Below are the code and all the weights of a small trained network. Each question names an input and a class and asks about switching units off, where a switched-off unit gives its printed mean instead of its output.

import numpy as np


def w(rows, s, z=0):
    codes = np.array(rows[::2]) - 128.0
    scale = np.full(codes.shape[1], s)
    scale[-1] = z or s
    return codes * scale


def norm(h):
    return h / np.sqrt((h * h).mean(-1, keepdims=True) + 1e-5)


def f(y):
    return y / 2 * (1 + np.tanh(0.7978845608 * (y + 0.044715 * y**3)))


def log_softmax(a):
    a = a - a.max(-1, keepdims=True)
    return a - np.log(np.exp(a).sum(-1, keepdims=True))


def net(x, mask):
    res = np.array(x, float).reshape(1, 2) / 4 @ E
    u = 0
    for l in range(3):
        y = f(norm(res) @ A[l][:, :-1].T + A[l][:, -1])
        res = res + np.where(mask[u : u + 9], y, B[l][:, -1]) @ B[l][:, :-1]
        u += 9
    return log_softmax(norm(res)[-1] @ U[:, :-1].T + U[:, -1])


A, B = {}, {}
E = w([
[92,65,163,76,41,254,218,102,48,53],'x0',
[114,164,111,130,95,190,161,24,153,177],'x1',
],0.0045)
A[0] = w([
[195,133,238,112,188,169,107,212,173,102,141],'0.n1',
[148,102,215,187,175,155,211,17,106,152,215],'0.n2',
[84,98,164,106,117,150,172,108,66,103,215],'0.n3',
[63,132,207,61,116,91,164,116,61,144,183],'0.n4',
[120,153,137,145,162,60,141,157,135,114,173],'0.n5',
[45,108,139,77,147,101,190,74,173,139,147],'0.n6',
[108,129,128,110,58,44,95,122,161,129,136],'0.n7',
[102,51,131,147,205,95,167,51,140,72,2],'0.n8',
[136,255,71,145,179,116,98,146,164,100,125],'0.n9',
],0.0036,0.00078)
B[0] = w([
[122,107,201,185,48,140,229,45,210,142,185],'0.n1',
[126,68,183,151,152,58,72,242,112,82,241],'0.n2',
[167,124,140,71,206,104,59,77,193,106,252],'0.n3',
[127,137,180,186,213,125,76,39,64,207,179],'0.n4',
[148,56,190,96,144,173,215,118,173,112,196],'0.n5',
[64,137,131,159,175,170,91,247,154,183,165],'0.n6',
[110,94,156,113,143,185,252,110,197,78,151],'0.n7',
[137,114,59,135,116,37,153,112,103,142,107],'0.n8',
[135,187,250,80,213,97,94,141,123,87,246],'0.n9',
],0.0032,0.002)
A[1] = w([
[70,224,64,131,18,132,138,58,160,210,199],'1.n1',
[68,56,123,95,143,133,180,149,105,108,220],'1.n2',
[131,132,222,125,178,144,78,130,108,190,122],'1.n3',
[122,172,36,163,69,200,118,54,144,210,200],'1.n4',
[111,128,131,51,108,104,112,152,109,76,84],'1.n5',
[213,163,103,165,146,38,126,159,121,56,135],'1.n6',
[162,165,136,155,135,99,227,44,133,107,47],'1.n7',
[178,151,128,254,161,34,96,112,210,85,253],'1.n8',
[155,104,83,110,197,231,83,212,145,169,62],'1.n9',
],0.0041,0.00061)
B[1] = w([
[137,62,208,253,48,134,202,190,102,109,177],'1.n1',
[130,199,73,164,135,104,102,151,160,161,167],'1.n2',
[156,90,215,85,155,128,206,134,121,70,184],'1.n3',
[184,183,191,185,97,31,139,196,166,90,181],'1.n4',
[106,116,103,159,87,102,143,175,168,226,138],'1.n5',
[135,140,128,160,108,190,131,118,128,149,179],'1.n6',
[130,192,150,123,223,148,105,207,162,70,131],'1.n7',
[92,99,70,109,75,167,105,100,77,137,255],'1.n8',
[132,139,143,148,167,175,104,112,162,88,138],'1.n9',
],0.0046)
A[2] = w([
[87,89,35,138,90,194,190,123,116,74,89],'2.n1',
[143,102,30,90,55,194,152,142,81,63,127],'2.n2',
[168,75,115,255,110,82,178,228,97,117,141],'2.n3',
[177,81,49,103,138,90,77,139,200,188,130],'2.n4',
[162,118,119,119,144,191,172,88,137,17,163],'2.n5',
[166,187,59,136,164,116,76,84,163,175,91],'2.n6',
[184,70,45,146,53,116,30,201,140,56,120],'2.n7',
[126,154,91,171,204,81,128,99,227,138,149],'2.n8',
[26,123,130,49,59,87,153,122,110,190,7],'2.n9',
],0.0045,0.0019)
B[2] = w([
[119,156,144,146,177,110,83,68,138,233,157],'2.n1',
[97,232,98,142,154,169,81,105,82,188,177],'2.n2',
[226,168,245,203,37,165,182,98,222,75,255],'2.n3',
[108,209,144,125,103,204,155,87,77,168,174],'2.n4',
[182,88,53,98,177,73,112,150,171,132,193],'2.n5',
[75,160,110,109,131,154,138,96,2,204,166],'2.n6',
[109,123,129,143,110,107,174,100,162,124,176],'2.n7',
[103,60,71,95,150,207,116,87,87,106,192],'2.n8',
[82,177,117,151,198,135,173,87,139,181,109],'2.n9',
],0.0045,0.0042)
U = w([
[75,185,84,110,160,214,50,57,1,249,159],'0',
[209,162,242,242,12,152,182,154,203,98,194],'1',
[192,9,67,51,204,69,96,201,197,42,162],'2',
[24,169,40,132,56,8,153,185,138,100,3],'3',
[75,133,51,147,75,24,183,212,117,152,23],'4',
],0.0075,0.0051)

Each question gives the input, the list of numbers given to net, and the class t.
The units are the neurons (one row each of A and B). Each row of codes is followed by its name. A weight is (code - 128) times the scale printed after its matrix; where a second scale follows, it is the last column's (A, B and U).
mask holds one flag per neuron, layer by layer. A switched-off neuron (its flag False) gives its mean, the last column of its row in B, instead of its output. The means were averaged over made-up inputs and are rounded, as every weight is.
A unit's drop is (log p(t) with every unit on - log p(t) with that unit switched off) / (log p(t) with every unit on - log p(t) with every unit switched off).
unit that matters most: the unit with the biggest drop
k most important neurons: the k neurons with the biggest drops, biggest first
k most important neurons of layer l: the k neurons of layer l with the biggest drops, biggest first
drop when u is switched off: that unit's drop, to one decimal
input [-2,1], class 2: unit that matters most : 0.n9
input [-3,2], class 2: 2 most important neurons of layer 1 : [1.n3, 1.n2]
input [-2,-3], class 2: 2 most important neurons : [0.n5, 0.n9]
input [4,0], class 0: 2 most important neurons of layer 0 : [0.n9, 0.n5]
input [-4,4], class 0: 4 most important neurons : [0.n9, 0.n1, 2.n3, 1.n8]
input [-5,-5], class 0: 3 most important neurons : [1.n1, 0.n2, 1.n4]
input [5,-4], class 0: 2 most important neurons of layer 1 : [1.n4, 1.n1]
input [-3,-2], class 2: 2 most important neurons : [0.n5, 0.n9]
input [3,3], class 2: 2 most important neurons of layer 1 : [1.n8, 1.n1]
input [4,-4], class 0: 4 most important neurons : [1.n4, 0.n2, 1.n1, 0.n9]
input [6,-6], class 0: 4 most important neurons : [1.n4, 1.n1, 2.n2, 0.n2]
input [2,-3], class 2: 2 most important neurons : [0.n4, 1.n8]
input [-1,-3], class 2: 4 most important neurons : [0.n1, 0.n5, 0.n2, 1.n1]
input [-7,-5], class 0: unit that matters most : 1.n1
input [0,0], class 2: 2 most important neurons of layer 0 : [0.n2, 0.n3]
input [-3,-1], class 2: drop when 0.n9 is switched off : 2.4
